In the rows, 128 means zero.
Each row of numbers belongs to one of the things below and depends on some of the facts about them. Some rows are named. Which thing is each other row?

Some facts about the things:
pleplon Ψ: tudar
dapa Ψ: vazan,zutril,klidun
skotarer Ψ: gebrete,leplu
naklu Ψ: sinam
bruklepo Ψ: gafal,bredo
gatrak Ψ: rezu,dralu
tuletrek Ψ: zozades
trigrar Ψ: broga
plobam Ψ: paplim,tedrem
gropuva Ψ: peger,leduk
triske Ψ: sugror
daplo Ψ: skitir,fimaklam,stosa,flugrom,vake
trabem Ψ: rigribre,drudatrir,rezu
betrir Ψ: vabre,leduk
malir Ψ: pibes,zuska
klozon Ψ: bigrumen,paflepla
grigro Ψ: brazur,leduk
druflur Ψ: zutril
laklar Ψ: skitro
baplufe Ψ: stepo
taflar Ψ: skole,livir
pusta Ψ: klidetis,zuska
klolal Ψ: lapulik,zestim,klabrok
pliku Ψ: skaris
vofle Ψ: saplel
tredo Ψ: vazan,fatan
saskotin Ψ: drurak
renus Ψ: draplim
makar Ψ: skigil,rodristus
bradram Ψ: gregrom
dreras Ψ: traplu,samalol
gosar Ψ: fimaklam,brabres
zetruse Ψ: zuska
bridi Ψ: nalik,mesel,skote
dolel Ψ: dugu,zuskezuk
manol Ψ: lostus,gobrok
{zestim,sinam,dreras} μ saskos
{gregrom,bruklepo} μ klabrok
{pleplon,fesen,skotarer,samalol,leplu,skote,triske,klabrok,kizikluk,rodristus,brodal,grenal} μ nefar
{dretru,tuletrek,broga,bigrumen,vofiklam,makar,dedu} μ limer
{tedrem,rugra,klidun,nalik,flugrom,bugril} μ dolel
{bopa} μ tuzur
{gatrak,tredo} μ trabem
{panafes,flumuk,laklar,rorul,mesel} μ bipak
{sizo} μ trigrar
{gropuva} μ gosar
{drudatrir,klevuk} μ bobek
{kuflor,grigro,pibes} μ kleflel
{stabetu,brazur,vake,vaflanu,klafezom} μ dreras
{daplo,vabre,vofle} μ kuflor
{zuska} μ sigras
{sugrem,skigil} μ pibes
{klozon,trozun,difon} μ mesel
{ruplok} μ flefom
{nelil} μ gibrula
{druflur,skaris} μ baplufe
{klidrus} μ kiflakur
{rubresen,klidetis} μ gobrok
{dralu,fira} μ grana
{stosa} μ skitro
{gafal} μ flitrin
{paflepla} μ samalol
{trobu} μ pliku
{bipak} μ vake
{rotriva} μ naklu
{gosar} μ gebrete
{bridi} μ renus
{manol} μ vokek
{zestim,grana,bobek,zuso} ε gobrok
{gregrom,druflur,mesel} ε fimaklam
{pleplon,plobam,leplu,pusta,skitro} ε paplim
{dretru,bopa,zozades,zuska,vabre,klozon,vopil,leduk,fira,nefar,bugril} ε betrir
{fesen,rigribre,kuflor,sugrem,rubresen,vofiklam,paflepla,makar} ε saskos
{dugu,rezu,fatan,vake} ε sabes
{tedrem,gatrak,skote,ruplok,klidrus,kabriklos,klolal,rilo,grenal} ε grana
{dapa,panafes,stosa,trobu} ε brabres
{limer,gropuva} ε nefar
{skotarer,samalol,dralu} ε taflar
{naklu,daplo,sugror,zuskezuk,gosar} ε likul
{klozo,sinam,klela,lostus,saplel,gibrula,kiflakur} ε skole
{bruklepo,draplim,trozun} ε drurak
{tuletrek,difon,tredo,flitrin,klevuk,vaflanu,skaris} ε vokek
{trigrar,stepo,taflar,nalik,tuzur,manol} ε sigras
{sizo,trabem,marir,bradram,vazan,skitir} ε drudar
{lapulik,livir,klidun,bipak,dedu} ε dolel
{seflener,vofle} ε naklu
{drudatrir,gafal,rorul,rotriva} ε tuzur
{broga,rugra,nelil} ε bobek
{drurak,saskos,bigrumen,brabres,tredos,dolel} ε flefom
{miri,grigro,rodristus,saskotin,tudar} ε skitro
{stabetu,triske,dreras} ε kleflel
{vokek,sabes,malir,skigil,brodal,zutril,klafezom} ε renus
{pubitus,brazur} ε stepo
{gutrafli,flugrom,zetruse,peger,bridi} ε gebrete
{klabrok,grefu} ε traplu
{fimaklam,baplufe} ε motu
{flumuk,laklar,kleple,klidetis,bredo} ε pliku
{kizikluk} ε tredos
{pibes} ε gibrula

Some things and their rows:
[141 122 124 170 175  96  88 104 117 101 145 156  79 157  97 131 127 155
 126 127 128 154 118 136 141 132 133 121 133 119 121 110 120 128 159 151]: kleple
[129 120 186 145 145 133  75  76  78  59 153  85 113 186  64 127 129 121
  87 161 110 174 102 135 138 134 129 121 109 112 125 128  90 107 176 114]: renus
[176 121 148 162 129 135 113 128 113 116 152 109  95 172 145 139 121 151
 138 122 132 116 130 144 149 132 123 149 115 119 153 130 131 118 140 150]: bridi
[138 141 118 159 182  75  87 115 104 125 138 166  77 131 100 117 119 169
 121 129 122 164 132 135 141 135 133 105 149 109 111 105 106 122 148 141]: bredo
[142 110 122 164 170 128 111 109 139 102 149 152  99 177  88 145 150 166
 101 122 132 156 117 175 150 106 105 148 127 139 153 117 102 132 198 150]: dapa
[145 152 103 141 159  78 125  79 122  77 103 164  48 184 109 137 101 152
 106 127 150 158 104 149 129 129 123 110 113 130 118 110 108 141 132 146]: kabriklos
[156 147 127 131 117 125 146 114 100  77  95 148  65 199 143 144 112 120
 135 118 182 126 111 140 132 131 152 140  94 145 143 124 118 163 115 132]: gatrak
[134 105 135 192 189 119  83  90 129  75 163 143  87 199 125 158 120 154
 142 109 114 150  98 133 137 121 129 129 116 111 127 118 143 125 169 172]: saskotin
[133 115 134 183 187 112  91  99 114  76 160 128  85 181 114 129 139 165
 125 120 129 160 113 144 146 121 123 122 115 113 138 116 126 138 163 167]: plobam
[ 82 153 129 174 105  82 135  96 125 155 126 149 114 119 171 102 116 158
 191 187  73  61 150 105 192 135 198 164 131 193 114  90 145 148 124 146]: flugrom
[ 85 166 138 178 154  98 113 123  76  81 149 178 167 103 116 103  96  86
  84  74 109 165  83 165 120 151 116 144  83  35 129 130 134  74 159 198]: nefar
[116 111 137 152 169 108 129 109 108  90 136 160 106 156  73 116 125 129
  99 108  89 167 124 156 158 124 102 136 148 136 130 119 105 107 201 104]: tredos
[ 76 146 139 180  90 102 125 112 116 133 148 125 104 141 176 102 131 164
 195 186  79  75 147 119 193 131 198 165 115 182 132 110 137 155 131 176]: bugril
[177 134 132 148 154  77  90 143 102 160 108 126  79  96 116 103 149 115
 135 107 130  95 149 115 140 152 150 122 142 131 134  93 112 138 126 117]: gafal
[145 153 142 168 176  71  78  84 120 133 159 152 103 144  84 138 108 165
 114 174 149 157 128 114 135 157 115 115 150 116 105  97 106  98 134 114]: fatan
[121 131 150 159 166  99 114 106  97  74 148 133  90 162  93 111 113 118
 122 112  93 171 118 132 152 142 116 111 137 110 114 116 114 109 176 128]: likul
[132 123 130 182 181 102  83 111 108  96 159 155  81 174 116 138 121 170
 138 112 109 168 117 130 140 128 141 113 135 107 115 118 128 126 157 163]: miri

Name these rows:
No name comes twice in this set of rows, the named rows included.
[219 116 162 151 175 126 112 153  89 151  96  90  79 132 126 130 158  99
 135  79 156  78 138  99 142 148 140 138 148 146 141 106 141 142 128 119]  rorul
[109 200 127 177 141  89 135 174  67 153 144 206 162  53 158  83 119 116
 106  88 181 127 136 156 118 163 124 157  87  42 154 119 123 103  97 199]  leplu
[176 119 170 167 160 143 129 138  92 109 155  90  96 171 168 126 143 162
 138 116 143 123 147 125 141 133 121 148 121 116 162 136 141 130 129 159]  klozon
[122 137 138 163 182  75 118  96 100  87 131 165  90 145  91 108  96 115
 124 105  74 170 129 117 152 154 121 111 163 113  93 102 126  95 166 107]  fimaklam
[212 122 161 139 170 113 107 148  67 163  85 116  76 107 127 130 141 115
 129  88 144  92 141  98 134 145 164 129 162 146 129 108 142 134 118 102]  brazur
[125 188 153 182 124 119 107 122  86 139 139 171 197  91 145 134 114  86
  90 122 200 108 103 148  95 168 128 180  66  68 150 125 135  84 108 172]  brodal
[162 140 180 176 139 143 103 114 113 117 171 101 125 179 116 153 132 133
 134 171 187 118 141 120 141 160 121 148 106 133 150 112 121 117 130 119]  tredo
[141 137 161 157 182  82  54  60  87 127 141 135 106 137  99 141 127 176
  88 188 126 164 122 121 112 139 139 115 140 125 114 119 115  95 130 105]  dugu
[ 83 166 120 151  69  91 157  91 129 118 108 127  86 160 167  94 114 151
 170 195 107  67 144 127 185 124 186 161 104 196 135 104 123 174 114 160]  rugra
[134 155 139 171 175  84  68  89 101 124 141 183 108 143  75 151 114 144
 123 161 152 167 121 111 137 154 147 114 145 139  89  93 107 108 141 100]  rezu
[ 81 140 122 154  91 100 158 109 127 171 126 159 126 107 155  89 137 183
 156 202  74  63 162 145 196 117 172 183 147 210 145 108 124 138 151 138]  klidun
[ 45 106 141 153 106 114 134  59 122  87 134 101 127 159  96  86 154 162
 105 196  35 117 117 168 198  92 152 172 112 187 145 123 105 141 213 148]  dolel

Now the same things, written a new way:
Some things and their rows:
[115 160  93  86 103 163 182 115 114 128  41  83  82  97 121 125 151 123
 186 164 142 106 140 166 151 129 137 113 121 115 146 144  89 173 169 111
 131]: vofle
[144  98 128 147 151 108 127 133  88 158 127 161 159 168 115 152 105 161
  86 136 115 101 131 208 129  97 125 147  84 110 106 150  94 131 155 147
  70]: flefom
[126 141  95 190  92 155 123 116 147 121 103 132 107  85 138 141  87 114
  71 116 103 134 117 144 192 211 192 138 179 125 109 127  87  69 127  81
 162]: rorul
[109 113 147 157 105 130 108 149  95 130 117 169 137 120 149  98 111 183
  88  98  95  63 154 183 141 129 156 133 113  67 146 153  93  72 176 143
  89]: tuzur
[123 122 160 137 125  84 141 110 126 131 143 153 175 158 120 113 126 197
  88 116 131  93  96 176 101 115 133 159  82  65 173 141  92 119 131 146
  89]: gobrok
[175 159 127 129  97 129 132 127 145 110  76 108  86 123 118 114  88 125
 122 120 139 108 121 151 136 117 145  98 118 110  86 147 124 122 108 184
 135]: druflur
[150 129 186 103  72 108  86 133 102 102 133 137 145 166 124 102 127 120
  89 108 153  87  69 118 132  89 188 121  99 139  80 134 140 108  98 173
  43]: limer
[119  85  92 136 173 138 154 141 108 126  93 138 149 129 118 170  89 147
 121  79 144 202 112 160 107 137 116  41 155 174  78 246 104 149 137 172
 141]: fesen
[121 106 151 131 116  74 135  96  74 137 119 157 151 152  87  95 112 128
 118 122  78  89 155 170 145  98 117 133 106  68 122 150  82 110 100 138
  81]: renus
[128 135 136 121  92 126 128 116 117 109 102 122 128 128 120 120 130 131
 112 119 137 122 103 142 140 128 164 109 122 126 109 157 116 123 127 142
  92]: klozo
[129 138 131 124  97 122 128 117 119 110 102 124 123 123 119 122 130 132
 114 118 134 120 101 142 141 127 159 113 127 123 110 153 117 125 127 144
  96]: grefu
[ 97 112 118 130 143 102 176 131 151 101 108 126 170 117 121 128 104 180
 131  57 172 195  67 120  68 161 118  60 164 131 158 235  95 139 118 170
 180]: skote
[112  93  97 132 166 138 155 137 109 127  91 134 156 125 121 155  87 144
 126  77 143 196 115 153 105 143 120  43 157 166  87 243 104 144 134 171
 146]: kizikluk
[ 93  85 109 133 137 149 135 144 106  95  67 140 126  94 134 118  82 154
 134  46 147 150 140 134 132 148 143  30 184 128 108 248  83  93 142 168
 159]: skotarer
[107  99 121 128 150 103 169 123 156 100  94 124 160 115 117 124  99 179
 131  56 179 180  80 117  82 152 115  58 165 132 153 238  84 135 111 170
 184]: grenal
[129 150 104 170  93  94 149  77 127 131 116 125 122 106  86 130  99  72
 103 138  72 168 118 130 184 181 152 137 179 122  96 129  89 111  67  87
 152]: difon
[125 138 135 122  98 127 129 117 117 107 104 121 129 125 117 122 130 134
 116 122 135 120 101 140 141 128 163 113 121 125 111 154 116 127 127 141
  93]: seflener

Rows to name:
No name comes twice in this set of rows, the named rows included.
[141 112 110 163 109 129 118  37 144  96 112 127 118 111 105 157 102 126
  46 130 131 130 102 156 188 169 184 132 134 103  86 129  77  73  83  84
  96]  dreras
[117 118 136 143  89 130  98 121 115  86  96 141  99  98 125 113 136 163
  91 109 130  96 130 140 158 117 167 113 132 103 104 161 108  93 153 144
  78]  trigrar
[134 109 162 136 132  64 142 106 146 115 134 142 170 155 106 107 127 214
  85 112 155  84  88 166 100 103 123 168  91  60 188 140  70 115 122 147
 104]  grana
[ 90 116 124 122 131 135 145 106 109 103 114 142 168 118 130 131 106 156
 121  64 134 189 102 145  95 157 139  39 136 120 110 243 117 125 126 170
 113]  klabrok
[ 95  76 152  92 159 143 130  52  69 122 132 170 220 171 139 119  83 185
  90  49 143 132 121 203  90 131 138  32  62  52 120 242  98  88  98 172
  46]  nefar
[119 122 144 133 112  76 146 113  74 150 128 151 160 154  93  87 104 118
 131 126  61 100 150 164 135 117 109 133 119  78 133 148  91 123 101 137
 106]  sabes
[192 138 108 148 129 129 117 117 147 108  74 118  71 127  98 149  92 141
  94 139 142 114 132 174 142  82 128 105 102 118  51 152 119 128 119 199
 115]  dapa
[127 109 160 132 128  78 138 106 127 123 132 150 170 153 120 111 120 196
  86 115 143  80 100 177 108 109 131 154  81  62 169 143  81 111 123 148
  89]  bobek
[130 132 138 130 105 100 140 118 149  98 105 120 126 119 109 119 140 160
 108 118 152 123  83 126 126 123 149 129 124 118 137 153 102 133 124 143
 114]  zuso
[124 117 126 138  94 133 116 148 114 103  78 128  93 101 124 113 121 137
 117 110 135  93 133 129 163 128 167 109 158 129 108 159  96  97 153 140
 121]  manol
[129 150 110 168  92 139 134  62 149 113 134 132 146 119 128 151 102 121
  59 129 112 155  82 156 162 196 193 142 131 115 104 128 102  94  93  88
 104]  mesel

The same things again, as new rows of numbers:
Named rows:
[135 107 133 138 160 130 136 133 136 115 110 111 161 131 116  95 159 111
 199 119  98 171 130  81 118 128 155 118 122 130 115  75 208 134]: gobrok
[133 157 114 140 107 129 102 134 129 129 104 165 139 129  97 154 124 159
 103 150 154 105 114 154 125 113 120 103 129 137 124 147  69 108]: leplu
[135 124 127 125 103 139 108 109 130 177 119 137 141 125 118 148 108 132
 133 114 165 106 115 132 127  93 135 142 129 127 127 139 111 142]: daplo
[114 110 148 132 154  94 163 124 133 132 123  94 141 142 144  94 142 110
 189 110  80 158 115  96 107 123 105 123  95 125  99  57 169 160]: vokek
[135 136 127 172 127 123  95 150 146 114  96 121 140  81 123 148  73 126
  48 169 139  93 112 136 137 144 135 128 136 127 158 155  91 105]: paflepla
[126 110 130 112 126 127 142 118 116 148 148 101 130 139 147 119 131 118
 149  95 131 129 136 125 126 127 140 154 131 127 122 121 149 140]: saskotin
[153 162 177 130  74  51 104 127 142 149 118 103 144 169 137 153 107  98
 131 162 122  53 123 156 127 113 133 123 143 159 127 109  82 148]: klevuk
[ 97 104  89 139 195 183 130 102 138 103 117  84 126  97  76  59 173 150
 159  83 131 220 108  97 101 142 114  97 100 109  99 112 239 109]: skitro
[118 122  94 115 131 160 130 156 116 112 120 149 114 144 120 126 137 113
 149 111 119 143 136 118 138 125 152 111 127 114 128 155 133  93]: fatan
[142 166 160 134  86  88  92 152 131 133 112 138 131 162 123 159 117  95
 131 182 109  68 136 147 137 128 148 122 149 160 145 131  80 141]: drudatrir
[122 124 110 126 134 137 118 134 128 108 111 105 131 149 123 131 119 125
 137 128 114 136 124 113 117 134 136 129 115 128 128 127 149 112]: sugror
[121 125 118 128 123 135 131 130 120 127 132 115 122 142 135 123 138 121
 143 114 119 131 126 117 128 123 134 138 124 127 130 126 132 127]: pubitus
[124 120 123 133 124 134 129 131 128 131 133 117 123 140 131 126 135 124
 134 110 117 137 130 122 123 125 134 131 125 126 126 128 133 126]: klela
[140 127 134 119  79 120 111 107 116 160 154 167 133 115 142 133 144 139
 110 138 155 116 129 155 152 111 130 140 128 122 118 149  90 148]: pleplon
[123 124 119 137 128 129 114 135 121 113 114 127 118 137 123 120 133 123
 134 138 107 140 125 115 119 139 133 130 113 131 125 120 138 120]: leduk
[134 121 127 118 106 128 116 115 120 130 115 158 120 119 124 166  91 147
 123 144 139 100 100 140 120 111 121 131 129 125 128 154  75 124]: flumuk
[143 117 139 115  95  92 109  97 119 138 106 140 133 135 123 163  88 156
 134 150 134  93  88 152 100 104  98 140 113 135 113 136  79 136]: difon

Name these rows:
No name comes twice in this set of rows, the named rows included.
[ 87 131 134 116 163 110 196 146 107  62 201  77  99 158 177  86 188 115
 142 102  79 154 155 134 123 188 115 145 150 121 105 130 160 122]  limer
[108 154 150 101 116  90 160 118 105  63 192 114 116 129 147 122 160 158
  97 140 119 113 137 196 122 177 104 138 179 128 101 183 108 107]  dretru
[111 134 135 152 169 106 178 174 143 113 118 139 135 155 141 112 148  84
 176 115  87 148 136  83 137 130 125  89 110 125 134  62 137 135]  gebrete
[137 113 123 190 143 140 118 157 143 148 107 111 145  95 152 121  97  93
  85 119 128 128 129  81 151 136 150 152 126 124 159 108 123 146]  kuflor
[127 128 170  82 104  55 156  83 101  86 201  66 140 145 165 115 141 169
 123 135 108  93 115 200  99 172 102 169 180 136  82 162 140 126]  tuletrek
[147 144 163 119 111  83 148 141 105  34 173 124 135 140 123 156 170 133
 123 147 107 128 132 174 118 165 118 170 192 122  95 150 104  70]  broga
[127  89 142 189 183 121 169 166 144 114 113 120 144  83 164 119  91  86
 115 118  90 135 122  75 151 142 138 133 117 109 158  86 135 154]  saskos
[143 139  98 142 167 188 119 105 128 120 126 142 138  76  96 111 159 221
  66 125 169 168 141 131  97 169 109 145 144 134 119 145 191 101]  stosa

The same things again, as new rows of numbers:
Some things and their rows:
[129 141 148 123 136 128 126 137 131 136 112 117 122 124 127 134 131 135
 144 118 135 130 131 120 130 120 128 140 113 146 127 139 129 136 115 139
 131]: sugror
[103 149 160  97 119 139  93 134 107 115 137 126 136 147 138 149 112 137
 153 150 117  89 103 102 158 135 166 139 114 158 107 146 129 132 105 151
 107]: vabre
[114 123 132 150 132 123 133 173 173 104 139 103 120  92 125  76 156 143
 168 117  50 114 128  98 114 136 134 162  65 177 116 118 124 111 108 138
 118]: kuflor
[115 112 145 123 145 137 136 143 130 113 125 145 154 120 117 108 132 112
 124 127 110 141 131 129 130 114 125 127 120 109 134 135 124 127 134  99
 118]: plobam
[ 95 119 161 104 135 126  88  85 124 111 179 139 120 165 152 155  80 123
 126 131 126  86 107 148 129  89 148  90 101 108 113 147 172  80 122 151
 136]: dretru
[103 153 121 148 133 123 115 141 145 152 122 128 120 163 105 151 138 124
 138 128 140 122 132 158 132 147 128 107 139 149 133 118 122 134 119 141
 127]: skole
[208 120  74  95 133 119 182  69  74 170 123 100 140 125 147 157 101 118
 126 131 159  93 129 118 142 186 143 171 137  56 189 124 181 147 123 128
 124]: rodristus
[110 123 161 122 140 126 128 112 124  99 154 145 146 148 132 140 109 111
 133 130 122 115 116 139 131 100 137 112 121 124 127 147 156 107 131 127
 139]: bugril
[ 96  96 132  95 140 123 115 130  93 109 127 101 152 123 139 126 129 131
 120 127 155 111 143 126 112  97 138 144 107 139 136 145 126 127 139 154
 129]: klevuk
[103 145 124 141 140 126 119 133 142 148 124 129 123 157 110 144 142 128
 133 128 127 129 135 161 129 141 126  99 136 118 134 113 117 125 123 138
 115]: drudar
[121 115 121 128 172 140 137 152 151 121  99 150 163 107  96  72 150 125
 143 113  98 157 136 139 126 119  97 131  89 127 125 125  95 135 124 114
 113]: trabem
[123 128 134 151 133 113 126 171 108  78  98 111 158  97 131 140 147 118
 114 135 182  90 148 112 100  87 145 140 131 156 151 158 151 134 126 150
 102]: zutril
[126 123 144 138 144 128 115 158 133  83 118 120 114 110 151 124 136 148
 109 134 146  78 156 132  98 108 160 109 125  86 135 142 141 100 124 140
  92]: druflur
[ 96 130 131 148 120  97 148 138 143 195 131 116 103 168 113 200 111 142
 134 148 149 150 157 143 133 137 116  95 163 209 120 103 143 128 114 119
  93]: fimaklam
[ 84 132 122 120 140 120 109 134 124 154 110 116 155 147 109 148 140 133
 128 128 155 130 137 152 125 118 128 110 126 140 150 124 108 133 119 147
 124]: sabes
[ 95 105 141  85 143 151  93 131 105 113 139 132 140 141 136 100 124 146
 128 157  95  69 123 129 151 141 173 136 112 129  94 139 106 108 104 131
  84]: grigro
[135 115 144 122  59 150 102 111 117 113 123 110  69 109 171 112 144 167
  74 132 156 179 143 108 116 120 113 117 193 101  99 140  69 129 184 109
 189]: laklar

Which thing is each row?
No name comes twice in this set of rows, the named rows included.
[110  95 128 109 147 139 118 129 125 111 137 133 121 111 139 109 121 146
 116 119 103 115 147 142 118 131 131 132 100  94 117 134 128 108 144 132
 118]  bridi
[104 119 141  95 120 153 106 143  97 107 138 152 173 140 131 116 123 111
 119 158 104 103 105 112 158 130 162 122 148 101 111 137 113 124 123 100
  88]  gropuva
[ 88 144 120 114 126 150  87 153 121 152 130 147 145 156 115 125 146 135
 123 154 104 103 121 144 157 170 157 103 147 106 111 107  88 133 117 120
  79]  betrir
[101 123 138 112 141 118 102 119 121 121 124 123 157 140 130 137 107 117
 139 129 156 116 117 126 126  90 127 131  87 159 127 147 141 120 118 161
 133]  skigil
[103 131 152 124 137 121 115 105 120 116 142 137 127 157 125 147 104 115
 136 133 138 103 109 146 132 104 142 117 123 139 122 144 156 113 120 140
 144]  nalik
[104 105 115 107 152 123 113 153 117 135  90 116 174 115 115 100 142 121
 138 121 156 141 138 120 125  91 111 142  93 159 137 137 105 138 113 147
 115]  flitrin
[109  83 127 112 135 117 143 147 140 179 133 138 133 120 134 124  96 145
 133 136 116 159 168 118 125 112 112  96 121 157 110 114 134 114 119  99
  70]  gosar
[ 98  95 168 106 126 105 151 123 127 144 163  98  95 136 159 183  77 155
 131 145 134 130 162 119 120 121 139 123 128 194 106 136 175 107 128 128
 102]  flugrom
[ 85  70 156 107 150 122 149 141 141 158 157 144 136 142 139 129  89 128
 120 137 108 146 160 128 120  96 123  76 116 147 107 113 153  88 119  83
  70]  daplo
[148 155 152 173 133 114 131 168 131  77 106 133 143 108 128 132 140 117
 122 138 165  91 138 116 116  82 157 116 140 138 149 147 154 128 107 132
 115]  vazan
[102 107 141 110 160 135 124 126 130 111 146 122 116 132 130 108 116 146
 132 128 103  98 145 156 123 122 144 125  93 122 111 138 128  96 123 138
 116]  vofle

